Questions about the row below.
1) Give the 1st entry from the right.
2) Give the 1st entry from the left.
3) Give the third entry from the right.
4) Give the third entry from the left.
[124 108 143 132 155 132 132 123 131 119 118 117 145]
1) 145
2) 124
3) 118
4) 143

Questions about the matrix below. Rows and columns are numbered from 1.
1) Report the entry at row 1, column 1.
2) Report the entry in row 2 and column 1.
3) Report the entry just right of 127.
4) Report the bottom-left entry.
5) Report the entry at row 1, column 3.
6) Report the top-right entry.
7) Report the entry at row 3, column 2.
8) Report the top entry of the column that holds the smallest entry.
[[130 115 107 126]
 [127 135 134 126]
 [133 135 129 145]
 [130 115 107 126]
 [136 135 134 145]
 [124 135 134 119]
 [136 140 123 142]
 [124 120 134 142]
 [121 130 145 138]
 [142 150 123 138]
 [118 125 140 134]
 [124 125 140 142]
 [136 105 118 126]
 [121 120 107 122]]
1) 130
2) 127
3) 135
4) 121
5) 107
6) 126
7) 135
8) 115

[[124 122 116 135 131 125 136 123 131 131 119 124 130 117]
 [129 134 123 104 122 142 117 120 118 127 136 120 135 139]
 [120 127 131 135 145 129 134 112 134 121 121 131 129 133]]
Rows and columns are numbered from 1.
The entry at row 1, column 1 is 124
The entry just left of 112 is 134
The entry just left of 104 -> 123
The entry in the bottom-right corner: 133
The entry in row 1 and column 2 is 122
The entry at row 3, column 1: 120
The top entry of the column that holds the largest entry: 131
The bottom entry of the column that holds the largest entry is 145
The entry in the top-right corner -> 117
The entry in row 2 and column 1: 129
The entry just left of 133 is 129
The top entry of the column that holds the smallest entry?
A: 135
The entry directly below the smallest entry -> 135
The entry directly above the largest entry: 122

Read these off the matrix that follows. Rows and columns are numbered from 1.
1) Which number is the entry in row 1 and column 1?
2) Which number is the entry in row 1 and column 2?
3) Which number is the entry in row 1 and column 3?
4) Which number is the entry directly below 130?
5) Which number is the entry just left of the largest entry?
6) Which number is the entry in row 3 and column 3?
7) Which number is the bottom entry of the column that holds the largest entry?
8) Which number is the top entry of the column that holds the largest entry?
[[132 121 124 100 115 120 123 136 101 130 140 117 120]
 [101 108 119 113 151 119 153 148 109 111  99 115 152]
 [144 133 131 138 126 116 120 120 143 138 148 117 114]
 [141 110 143 114 131 103 136 132 114 137 149  99 138]]
1) 132
2) 121
3) 124
4) 111
5) 119
6) 131
7) 136
8) 123

X =
[[147 140 135 133 128 115 123 137]
 [158 143 138 126 136 120 124 136]
 [131 131 130 122 139 134 122 126]
 [123 122 126 132 117 123 132 130]
 [102 117 124 125 123 140 136 116]
 [106 115 117 126 128 140 128 120]
 [136 132 134 117 140 133 121 127]
 [120 126 123 135 119 124 131 128]
 [ 99 112 116 133 121 134 129 121]
 [106 116 119 125 131 142 127 119]]
Counting starts at 1.
The entry in row 2 and column 3 is 138
The entry in row 1 and column 2: 140
The entry at row 2, column 1: 158
Read off the entry at row 3, column 1.
131
The top-left entry: 147
The entry in row 2 and column 2 is 143
Read off the bottom entry of the column that holds the smallest entry.
106
Read off the entry just right of the smallest entry.
112
The entry in the top-right corner: 137
The entry at row 1, column 3 -> 135
Read off the bottom-right entry.
119
The entry just left of 112 is 99
The entry directly above 112 -> 126
Read off the entry just right of 142.
127
The entry in row 3 and column 2: 131

Questions about the table below. Counting starts at 1.
1) The entry in row 1 and column 2?
2) The entry at the centre?
3) The entry in the bottom-right corner?
4) The entry in the bottom-left corner?
5) The entry directly above 106?
6) The top-right entry?
7) The entry in row 3 and column 1?
8) The entry in row 1 and column 3?
array([[152, 143, 117, 119, 103, 112, 130, 119, 111, 141, 105, 111, 146],
       [107, 111, 144, 131, 152, 143, 129, 130, 147, 114, 149, 150, 110],
       [114, 147, 110, 153, 137, 152, 134, 154, 103, 107, 142, 109, 144],
       [149, 125, 137, 108, 103, 111, 146, 110, 127, 142, 101, 127, 134],
       [150, 139, 112, 126, 107, 116, 125, 122, 107, 142, 104, 104, 141],
       [105, 128, 114, 149, 149, 153, 143, 151, 112, 102, 151, 114, 125],
       [140, 109, 150, 111, 113, 105, 144, 107, 149, 134, 110, 148, 116],
       [143, 101, 155, 101, 152, 104, 130, 102, 156, 119, 122, 158, 103],
       [135, 135, 117, 123, 109, 117, 146, 121, 117, 125, 111, 118, 135],
       [110, 152, 105, 154, 112, 156, 141, 154, 101, 106, 146, 103, 151],
       [140, 108, 143, 112, 151, 112, 132, 111, 150, 122, 131, 154, 112]])
1) 143
2) 143
3) 112
4) 140
5) 125
6) 146
7) 114
8) 117
